[  5  10   5 -12   6 -12  11   9  10  -2   5 -10 -10   4   3  16  17   4
  14  10 -46  16  10   2  13 -17 -16   0   3 -20  12 -11 -21  15 -11  -2]  sz > V
[ 13   7   3  -2  -1  -6   0  14   5  -4  11  -8 -18   1   8  11  15   4
   7  -2   0  17   7   0   6 -11 -10   2   7 -17   8  -1   3   2   0   1]  sz > V
[ -3   6  -2 -16   5  -1   4  10   7   0   3  -5   7   4  -1  14  13  -9
  14  -1 -10  17  11  -1  18 -17 -18  15  -8 -19  29 -16 -15   9  -5 -11]  sz > V
[ -4  -7  -4 -17  23  -3  19  16   4  -3  10  -2   1   0   1  -1  17  13
  17  12 -13   6  -9  17  19 -17 -17   1  -2 -27  26  -8 -13   8  -3  14]  tz > J
[ -6  -4  -9 -14  27  -1  25  -9  10  10   6  -5  -2   6  -7   7  36  -7
  15  11 -18   2  10  11  23 -20 -19   3  -1 -19   7  -4   1   9 -10  -5]  rm > N
[ -1  -3  -6 -21  14  -6  15   8  -5  10 -13 -15  -6   2 -10   6  37   8
   8   9 -10   7  11   9  17 -17 -24  -7   8 -24  20  -2 -13  19  -2  -8]  rm > Y
[  4  10  -4 -20  22  -3  24  11   3   1   9 -16  -5   9   3   6  26   3
  17   6 -16   8  12   1  23 -12 -15  -6  -4 -31  10 -11  -4  11 -29  -4]  tz > F
[ -5  -3 -14 -27  33   1  37   5   1  18  -4  -7   1   9 -10   2  48  16
  39  19 -26   6  -3  30  32 -18 -34   3  -3 -32  44  -7 -21  20 -11   5]  rm > X
[  3   3  -5  -4   1 -13   9   4   1   1   5 -12 -12   7  -7   7  14   3
   8   6  -4   0  11   2   8   5 -10  -4  -1  -8  -7  -1   1  16  -2  -6]  sz > T
[ -9  -3  -7  -8  15  -2  13  13  -3   6   5 -12 -10   0  -1   6  33  12
  10  13   2  13   7  16  16 -11 -18   3   1 -43   7  -4  -5   8  -9 -13]  sz > A
[  4   1  -5 -22  38 -11  31   1   7  19  -5  -8 -18  14  -8  12  42   9
  22  14 -21   1   0  12  26 -14 -19  -4  -7 -14  17  -5  -6   7  -8   5]  rm > N
[ -4  10   3 -17  18  -5   6  15  14   0   6   0  -3   7   2  17  19   3
  16  10  -9  13  14  -1  10 -18 -18   6  -2 -28  13 -10 -18   3  -8   4]  sz > V
[-12  10  -1 -16  14   0  14   5   6   0   1  -2  -9  -1  14   5  17   5
   5   2   0  21   4   9  12  -9 -16  -6  -3 -43   2 -11  -2   5  -4 -14]  sz > A
[ -2   3 -16 -17  28  21  24  10   4  -7  21   8  11  -7   1  -8  16  28
  27  14 -17   2   3  23  21 -15 -30   8  -4 -35  29  -6 -18   5  -9  13]  tz > J
[-10  -7 -11 -30  45   1  35   6   1  12  -8 -14   6   4 -12   1  38  20
  31  21 -16   1  15  26  32 -24 -27   0 -21 -38  40 -10 -22  11 -14   1]  rm > N
[  5   2  -2 -26  30  -3  31   6   7   0   4  -3  -4  14   2   4  26   7
  24  16 -21   7   7   3  25 -14 -15  -2 -15 -31  33 -16 -18   9  -8  17]  tz > F
[ -5   0 -13 -17  17 -13  28  33  -8  13  -4 -19 -15  -1 -14   7  54  18
  14  12  -6  10   5   9  26  -7 -36   3   6 -28  17   7  -5  13 -15 -13]  rm > X
[ -2  -8 -13 -24  26   0  31 -12  -2  12 -15  -7  -5   7  -7   5  31  -1
  16  16 -33   8  -8  20  27 -27 -25  -8  -9 -23  33   0 -17  17 -16  -3]  rm > N
[-11  12  -7 -32  35   2  26   9   5   8  -1   5  -3   3  10   8  30   7
  17  15 -20  15  -1  10  19 -26 -21   0 -17 -46  32 -21 -18   1 -12   5]  tz > F
[  1   3 -11 -15  24  -5  22  20   6   0  22  -3  -5   5  -1 -12  21  24
  21  19  -9   4  11   9  23 -19 -15   4  -8 -38  33 -16 -19   5  -3   9]  tz > J
[ -3  -1  -1 -10  10 -10   7  12  13   5   8  -6  -7   5  11  10  22  -4
   8   8  -4  16   6   3  21  -9 -10   4  -3 -31   6 -11  -1   4  -5 -15]  sz > V
[-13  36   2  -8  23 -13  18   7   7  13  -6  -8  -6   5   0  15  29   6
  12  23  -2  16  17  12  11 -10 -15   4  -8 -23  -1 -15 -16  12  -2   1]  sz > T
[ -7   5  -6 -20  11 -15  26   2  -4  14 -12  -7 -14   3   1   8  35   9
   4  14 -16  17  -2  14  16  -9 -28  -6   1 -17   9  -3 -13  13  -5  -3]  rm > Y
[ -3   3  -9 -28  27   4  37  11   1  15 -11  -7  -4  -2  -4   8  48   6
  16  10 -31  10  -6  18  24 -10 -26 -13  -3 -20  19  -5  -4   9  -2   8]  rm > X
[ -6   3  -9 -22  63  -2  67  14   9   4  16   0   0   1   7   4  35  27
  22  24  -9   6   9  22  23 -20 -14   6  -8 -46  19 -13 -10   6  -8  12]  tz > J
[ -3   4 -10 -26  29  -2  11  24  -2   4   7  -4   6  -3  11   0  23  18
  15   6  -2   9   8   7  18 -15 -19  -1   5 -45  26 -11 -11   2  -5  -1]  tz > C
[  4   7   1   0 -16  -7   2   6  -7   5   5  -4 -10   1   8   5  -3   3
   1   6  -1   7  -1  -5  -6  -4  -4  -1   5  -1  -4   0  -2   6   2   1]  sz > T
[  3   4 -16 -17   8  -8  19  12  12   9  21   1  -1  14   9  -5  16   7
  16   5 -19   2  -2   7  21 -10 -12  -3  -6 -30  28  -8  -1  -2 -13   2]  tz > F
[-12  -1 -18 -25  28   7  20  10   6  -7   6 -13  10  14   5   1  17   5
  23   7 -30  17  -5  12  25 -18 -21   2 -15 -49  48 -17 -18  -4 -12   3]  tz > J
[  3   1   4 -21  29 -11  38  -1   8   7  -8  -2  -6   5   3   8  22  12
  16  14 -17  16  -5  27  26 -24 -10  -1  -7 -25  20 -15 -10   6 -13  13]  tz > F
[-16  21 -14 -23  27   2  26  22   7  -1   7   1  -2  -6   2   7  28  24
  16   9 -12   7   8   3  13 -13 -19   7  -4 -28  13 -15  -9  -9  -4   9]  tz > F
[-15   4 -15 -24  26   7  18  20   1   1  10  10  10 -10  10  -3  18  23
  20   3 -13   5   8  10  19 -17 -28   3 -15 -36  39 -10 -16  -9 -12   2]  tz > C
[-14 -12  -9 -15  28  -8  28   0   8  13   9  -8 -10   6   0   5  41   5
  15  25 -17   5   6  19  30 -22 -32   8  -3 -41  11   6  -8  14 -16 -15]  rm > Y
[  7   3 -10 -16  25  -2  30  -3   9  15   7 -10 -19  14  -2  12  39   4
  18  21 -31   9  -1   9  29 -13 -17  -3  -7 -23   2  -4  -4  25  -6  -2]  rm > N
[-11   0  -5 -20  24 -17   4   9  12  13   3   0  -8   9  16   1  31  10
  14  17  -9  15   0  21  18 -22 -18   3  -8 -39  26  -3  -6   0  -8   0]  sz > T
[ -4   5   0 -19  31 -14  21   0  10  -2  -7  -3 -10  18   2   7  26   8
  19  19 -13  16  11   6  15 -18 -18   2 -12 -27  16 -15 -18   6 -25   8]  sz > T
[-13  -2   0 -17  30 -10  14   5   9   8  -3  -5  -4   3  11   5  25  10
  11  19  -4  16   4  15  12 -18 -15   4  -9 -37   8  -9  -5  -1  -8  -3]  sz > A
[-11  -8  -3 -19  31   9  21   7   0  11 -12   4   1  -5  -7   2  32  18
  19  17 -10  -1   3  23  24 -18 -25   1  -6 -34  27  -3 -11   4  -8  -2]  rm > Y
[-17   3  -7 -29  20 -15  12  16   4  12 -14  -5  -4   7   5  10  29   9
  13  14 -11  17   9  18  17 -25 -23   2  -3 -42  37 -10 -24   1 -12  -7]  sz > V
[-11   2  -8 -27  14  -6  29   1   1  18  -9  -6 -16  11   2  16  43  -3
  13  20 -38  13  -7  20  29 -16 -27  -1   1 -33  17 -16 -12  25  -8 -12]  rm > Y
[ -7   3  -7 -12  33  -4  21   1   8  -3  15   4  -7   4  17  -2  24  26
  17  19 -10   8  12  12  18 -17 -11   7 -12 -36   0  -7  -1  -4 -15   7]  tz > J
[ -1   7   0 -13   3 -17   5   2   2   2  -1  -8  -3  14  10   5   9  10
   1   9   1  11  12   9   4   0  -9   3  -5 -26   5  -6  -9  10  -4 -12]  sz > V
[ -4   7  -2 -18  10 -15  22  13   2   7   4 -17 -13  -2  10   9  27  18
   5  17  -6  15  14  15  14 -13 -16  -6   2 -47   9 -10 -11  20   1  -2]  sz > A
[-16   9  -6 -12  -1 -13  11  -3   6   9   8  -1 -17   7   7  16  16  13
  10  42 -11  14  16  17   7  -8 -18  10   0 -33  -7 -11 -17  15  -8  -8]  sz > T
[-15 -13 -30 -11  26 -11  24  19   7  23  10  -3  -8  15  -8  -7  40  17
  20  19 -18  14  -4  28  32 -14 -28  17  -1 -28  18   3  -3  -2 -12  -6]  rm > X
[ -7   7  -1 -23  16 -10  17  20   3   7  -8 -13   1  -1   7   2  28   9
  11   4   4  18   6  10  18 -16 -21  -6  -4 -43  35 -15  -9  -4  -6  -5]  sz > V
[ -3  -6 -12 -21  13 -11  19  14  -4  18 -14 -14  -3   6 -16   4  42   4
  20   8 -13   6  -4  16  21 -15 -32   7   1 -13  41   6 -16   2 -10   3]  rm > X

[ -4  -3  -6   3  -8  23   5   9  -6 -13  42 -17  -3  -1 -16   9   4   5
  29  -3  14   1  -4   4  -4 -13   3 -11   2  25  -5  -4   5 -28  -6   6]  zn > (69)
[ -4  -2  -4   6  -8  20   6  10  -8 -17  39 -17  -4   0 -17   8   7  17
  42  -4  21   2  -6   9  -4 -12   8  -7  15  38  -5 -10   6 -26 -10   1]  zn > (61)
[ -5  -4  -3   4 -10  28  12   4 -16 -16 -12  -8   3  -8 -14  14  10 -10
  48  -7  18   6  -3  15  -4 -11  11 -15  22  37 -15   2  10 -45  -6  -2]  zn > (61)
[-14  -7  -3   5   1   7  -2   4   2   0  15 -11   2   0  -2  -7  -4   7
   3  -1  12  -5  15   9  -2  -8   0  -6 -13  28   0  -4   4 -19   0  -3]  fq > (68)
[ -5  -2  -4   8  -3  20  14   2 -13  -9 -42  -2   1  -8 -11  12   5  -5
  48  -3  18   5  -3  16  -1  -9  13 -11  18  33 -14   1  11 -35  -4   0]  zn > (61)
[ -2 -12 -10   0 -10  34   6  12 -12 -24  28 -18  -2  -5 -24  18   0   3
  67  -7  20   4 -10  -7  -6 -35   4 -19  14  19  -1  -8   5 -53 -14  25]  zn > (58)
[ -8  -8 -11  -2  -3  18   2  12  -1 -15  13 -17  -1  -8  -7  -3  15   0
  23  -3  13  -6   4   8   1 -21  11 -12  -1  41  -3  -3   5 -35 -11   0]  fq > (64)
[ -3  -3  -6   4  -4  24   5  11 -10 -15   6 -19  -4  -1 -12   8   6   5
  47  -3  14   5   5   5   0 -11  13   1  17  47  -5   0   6 -30  -9  -2]  zn > (61)
[ -8  -4  -7   6  -3  25   1   9  -6 -11  38 -20   3  -2  -4   0  -1  11
  27  -1  11   2   4   7  -4 -16   6  -3 -11  46   2  -7   3 -40  -3   5]  fq > (67)
[-10  -8  -8   0  -2  14  -2   7   3  -8  38 -17   3  -5   1  -1   1  -2
  -2  -3   5  -6   9   7  -2 -20   8 -10 -19  27   2  -3   2 -34  -7   4]  fq > (64)
[ -1 -15   2  -7   0  20   3   0  -9  -7 -29   0   4 -11   7  11  -5 -13
  36  -5 -12  -5  -4 -19  -3 -40   1  -8 -14   9   8 -13   3 -54  -4  27]  Hl > (57)
[-10  -4  -1   7  -5  26   9   5  -7  -9   1 -11   5  -7  -2   7   4  -5
  17  -5  11  -2   1  14  -5 -15  11  -8  -8  53  -7  -7   7 -48   0  -5]  fq > (68)
[ -2 -10   1   0   1  12  -2   0  -4  -6 -14   1   4  -8   1   7  -9 -11
  19  -5  -2  -2  -5  -8  -5 -24  -1 -12 -15   2   5  -3   1 -41   1  23]  Hl > (79)
[ -5  -7   2   2   0  14   1  -1  -7  -6 -32   2   4  -9   2   5 -13 -12
  20  -6   0  -4  -3  -4  -8 -20   2 -11 -17  12   5  -9   1 -49   3  16]  Hl > (79)
[-11 -10  -9   2  -4  22   3  13   1 -15  41 -20   1  -5  -7   2  11   2
  17  -3  11  -1  -1   3  -7 -18   8 -15  -3  43   0  -5   7 -34 -14   0]  fq > (64)
[ -3 -20 -12  -6  -7  34   6   5 -14 -20  -6 -10  11 -14  -5  18   0 -17
  67  -8   5  -4  -4 -10  -3 -49   4 -23   0  15   2  -9   3 -67 -15  28]  Hl > (74)
[ -9  -3  -6   6  -7  22   5   7  -5 -10  35 -18   3  -3  -9   2   2   6
  23   0  18   1   1  16  -3 -11  11 -10  -8  41  -4  -1   8 -33  -6  -2]  fq > (67)
[ -6 -20  -2  -3  -2  20   3   2 -10 -10  -9  -5   6 -11   9  10   0 -19
  19  -4  -8  -3  -2 -15  -5 -36  -1 -13 -18  18   4 -14   3 -62   2  21]  Hl > (57)
[ -5  -1  -5   4  -5  21  -3   9  -8 -10  26 -17  -1   2  -8  -1  -2  16
  39   2  15   5   4   6  -4 -10  10   0   2  38   4  -4   3 -25  -3   1]  fq > (67)
[ -3   9  -3  -5  -4  16   3  -2  -8  -5  -7  -2   5  -6   3  10  -8 -12
  20   1  -4   3  -3  -5  -4 -19  -1 -11 -10   2   0  -6   1 -40   8  18]  Hl > (79)
[  0  -4  -7   4  -7  19   6   8  -7 -13  17 -11  -3  -2 -15   9   4   3
  54  -4  17   4  -4   5  -3 -13   3  -9  20  22   0   0   5 -28 -10   7]  zn > (61)
[ -3  -8   4  -2  -1  18  10  -6 -12 -10 -67  13   6 -20   5  10 -11 -22
  46  -4  -2  -1   0   6  -3 -24   8 -12  -1  16  -3  -3   5 -58   6  10]  Hl > (74)
[ -8  -8  -8   5  -7  17   5  11   1 -15  59 -19   3  -3 -17  13  10   3
  23  -5  20  -1  -2   5  -3 -14   3 -18   5  28  -8  -5   5 -30  -9   7]  zn > (69)
[ -1  -6  -6   4  -6  16   2  10  -5 -16  -8  -7  -1  -9 -13   6   0   2
  47  -4  21  -1  -5  10  -6 -16  10 -13  11  27  -5  -3   6 -35  -8   6]  zn > (58)
